Below are the code and all the weights of a small trained network. Each question names an input and a target symbol and asks about switching units off, where a switched-off unit gives its printed mean instead of its output.

import numpy as np


def w(rows, s, z=0):
    codes = np.array(rows[::2]) - 128.0
    scale = np.full(codes.shape[1], s)
    scale[-1] = z or s
    return codes * scale


def norm(h):
    return h / np.sqrt((h * h).mean(-1, keepdims=True) + 1e-5)


def f(y):
    return y / 2 * (1 + np.tanh(0.7978845608 * (y + 0.044715 * y**3)))


def softmax(a):
    e = np.exp(a - a.max(-1, keepdims=True))
    return e / e.sum(-1, keepdims=True)


def log_softmax(a):
    a = a - a.max(-1, keepdims=True)
    return a - np.log(np.exp(a).sum(-1, keepdims=True))


def net(x, mask):
    ids = ['ΘΞΨβμτ'.index(c) for c in x.split()]
    T = len(ids)
    res = E[ids] + P[:T]
    r = norm(res)
    for j in range(3):
        rows = slice(2 * j, 2 * j + 2)
        q, k, v = (r @ M[0][rows].T for M in (Q, K, V))
        z = softmax(np.where(np.tri(T) > 0, q @ k.T / 2**0.5, -1e9)) @ v
        o = O[0][rows]
        res = res + np.where(mask[j], z, o[:, -1]) @ o[:, :-1]
    y = f(norm(res) @ A[0][:, :-1].T + A[0][:, -1])
    res = res + np.where(mask[3:15], y, B[0][:, -1]) @ B[0][:, :-1]
    return log_softmax(norm(res)[-1] @ U[:, :-1].T + U[:, -1])


Q, K, V, O, A, B = {}, {}, {}, {}, {}, {}
E = w([
[44,126,130,56,109,152,232],'Θ',
[167,130,133,8,66,125,107],'Ξ',
[156,196,192,38,167,93,138],'Ψ',
[67,219,99,127,85,59,91],'β',
[249,199,137,130,83,150,194],'μ',
[195,15,148,102,119,52,134],'τ',
],0.013)
P = w([
[135,148,38,69,171,124,133],'0',
[144,148,59,72,160,112,135],'1',
[148,145,77,79,148,109,131],'2',
[141,147,98,84,128,103,135],'3',
[139,145,117,92,122,109,131],'4',
[144,152,135,96,112,114,134],'5',
[139,146,150,108,104,115,129],'6',
[137,145,165,119,97,120,128],'7',
[128,140,182,128,93,127,123],'8',
[121,140,195,137,81,131,115],'9',
[113,136,216,148,70,146,112],'10',
[110,137,239,156,61,139,109],'11',
[100,133,253,176,42,146,102],'12',
],0.013)
Q[0] = w([
[109,146,178,53,94,124,233],'head 0',
[162,167,162,80,102,92,117],'head 0',
[156,137,125,194,196,88,103],'head 1',
[122,93,101,149,138,135,116],'head 1',
[154,198,184,35,7,59,198],'head 2',
[156,139,107,152,153,130,158],'head 2',
],0.02)
K[0] = w([
[130,133,204,151,79,134,91],'head 0',
[125,108,156,227,91,123,121],'head 0',
[140,119,4,61,146,139,148],'head 1',
[106,105,101,68,172,135,119],'head 1',
[129,97,225,187,81,131,123],'head 2',
[112,107,92,98,160,98,103],'head 2',
],0.018)
V[0] = w([
[210,138,190,110,143,132,2],'head 0',
[72,95,208,44,116,190,236],'head 0',
[161,163,188,163,187,127,99],'head 1',
[124,163,109,99,246,34,125],'head 1',
[241,166,78,216,165,219,176],'head 2',
[82,249,111,81,120,116,162],'head 2',
],0.0067)
O[0] = w([
[72,108,52,74,241,193,25,192],'head 0',
[177,196,56,189,156,16,151,201],'head 0',
[150,193,111,52,103,136,110,91],'head 1',
[84,141,227,178,21,155,53,163],'head 1',
[209,211,254,93,109,101,201,2],'head 2',
[60,115,140,243,231,151,78,145],'head 2',
],0.0059,0.0041)
A[0] = w([
[107,113,154,40,161,117,174,3],'neuron 0',
[102,90,108,177,146,132,157,52],'neuron 1',
[71,158,145,137,183,146,137,16],'neuron 2',
[137,126,175,180,168,157,193,101],'neuron 3',
[142,7,69,123,187,116,120,64],'neuron 4',
[110,105,116,98,151,172,154,120],'neuron 5',
[161,154,101,112,109,115,200,126],'neuron 6',
[135,133,209,172,149,140,160,112],'neuron 7',
[125,101,184,80,135,203,130,98],'neuron 8',
[171,178,123,129,116,118,102,124],'neuron 9',
[128,135,138,133,99,124,94,121],'neuron 10',
[151,51,180,81,152,134,190,64],'neuron 11',
],0.015,0.0065)
B[0] = w([
[102,84,248,133,130,111,178,202],'neuron 0',
[174,149,73,169,83,138,122,156],'neuron 1',
[139,182,205,166,152,163,101,176],'neuron 2',
[153,173,187,182,195,178,198,173],'neuron 3',
[197,31,201,137,78,94,122,254],'neuron 4',
[118,115,143,158,86,93,72,183],'neuron 5',
[65,61,90,135,112,146,177,243],'neuron 6',
[110,159,120,202,185,210,109,160],'neuron 7',
[83,63,144,142,173,125,207,180],'neuron 8',
[167,150,130,56,167,119,146,180],'neuron 9',
[127,112,141,125,178,78,176,149],'neuron 10',
[146,185,70,99,91,59,2,211],'neuron 11',
],0.0093,0.0054)
U = w([
[47,36,110,210,142,170,142,144],'Θ',
[162,44,86,23,99,100,137,239],'Ξ',
[204,147,219,101,224,163,149,79],'Ψ',
[123,196,63,114,147,128,41,63],'β',
[215,108,19,154,159,193,193,252],'μ',
[254,56,139,175,91,139,77,6],'τ',
],0.0065,0.0012)

Each question gives the input, a string of symbols that net reads in full, and the target symbol t.
The units are the heads (2 rows each of Q, K, V and O) and the neurons (one row each of A and B). Each row of codes is followed by its name. A weight is (code - 128) times the scale printed after its matrix; where a second scale follows, it is the last column's (O, A, B and U).
mask holds one flag per unit, heads first, then neurons. A switched-off unit (its flag False) gives its mean, the last column of its rows in O or B, instead of its output. The means were averaged over made-up inputs and are rounded, as every weight is.
A unit's drop is (log p(t) with every unit on - log p(t) with that unit switched off) / (log p(t) with every unit on - log p(t) with every unit switched off).
The circuit of an input: a set's keep is (log p(t) with only the set's units on - log p(t) with every unit switched off) / (log p(t) with every unit on - log p(t) with every unit switched off). Starting from the 12 units with the biggest drops (on a tie, the unit counted first), units are removed one at a time, each time the one whose removal leaves the highest keep (on an exact tie, the one counted first), for as long as the keep stays at least 0.8.
units of the circuit, in order: the units of the circuit, biggest drop first
most important unit: the unit with the biggest drop
top k neurons: the k neurons with the biggest drops, biggest first
heads that matter: for each layer, one digit per head in row order, 1 if its drop is at least 0.15 and else 0, layers parted by /
drop when u is switched off: that unit's drop, to one decimal
input Θ Θ Θ Θ Ξ Ξ Ψ β Ξ, target Θ: heads that matter => 101
input Θ τ τ μ Ψ Ψ Θ Ψ μ τ Ψ, target Ξ: top 2 neurons => [neuron 2; neuron 3]
input Θ β τ β Θ Θ Θ τ μ Ξ τ τ β, target Ξ: units of the circuit, in order => [head 2; head 1]
input Θ μ Θ μ τ Θ β Θ Θ β β Ψ, target Θ: units of the circuit, in order => [head 2; neuron 8]
input Θ τ Θ Θ τ μ, target Ξ: units of the circuit, in order => [head 2; neuron 6]
input Θ Θ τ μ, target Ξ: units of the circuit, in order => [neuron 6; neuron 9]
input β Ξ Θ τ μ μ Θ Θ Θ, target μ: units of the circuit, in order => [head 0; neuron 1; head 2; head 1]
input Θ Ξ Ψ Θ τ Ψ Θ Ψ, target β: top 2 neurons => [neuron 4; neuron 0]
input Ξ Θ μ β, target Ψ: units of the circuit, in order => [head 2]
input Ψ μ Ξ Ξ β Ξ τ Θ τ μ Ψ, target Ξ: top 3 neurons => [neuron 3; neuron 2; neuron 7]
input Ψ Ψ Θ μ τ Ψ Θ τ μ, target μ: units of the circuit, in order => [neuron 4; head 1]
input τ β Θ Θ τ β Θ Ξ, target Θ: units of the circuit, in order => [head 0; neuron 8; head 2]
input μ Ξ Θ, target Ψ: top 2 neurons => [neuron 2; neuron 0]
input μ Ξ Θ Θ Ξ Ξ Θ μ Θ Θ μ, target μ: units of the circuit, in order => [head 1; neuron 4]
input Ψ Θ β Θ, target Θ: units of the circuit, in order => [head 2]
input β Θ τ μ β μ Θ Θ, target Ψ: top 3 neurons => [neuron 2; neuron 3; neuron 0]
input μ μ τ Θ Θ Θ Θ, target μ: heads that matter => 100
input Θ Ψ β β β Θ τ τ τ Θ τ Θ Θ, target Ξ: heads that matter => 001
input Θ Θ Ψ Ψ Θ Ξ, target β: heads that matter => 111
input μ Θ Ξ Θ Θ Ξ Ξ μ β, target Ψ: heads that matter => 001
input Ξ μ Θ τ τ Θ Θ μ Ξ μ Θ Ψ Θ, target β: most important unit => head 0
input Θ τ Θ Ψ β β, target Θ: top 2 neurons => [neuron 11; neuron 9]
input Θ β β Θ μ β Ξ β Θ Ψ, target Θ: drop when neuron 6 is switched off => -0.1
input Ξ Θ Ξ, target τ: drop when head 1 is switched off => 0.2
input μ Θ Ξ, target Ψ: drop when head 2 is switched off => 0.8
input Ξ Θ Ξ Ξ Ξ, target τ: drop when neuron 8 is switched off => 0.1
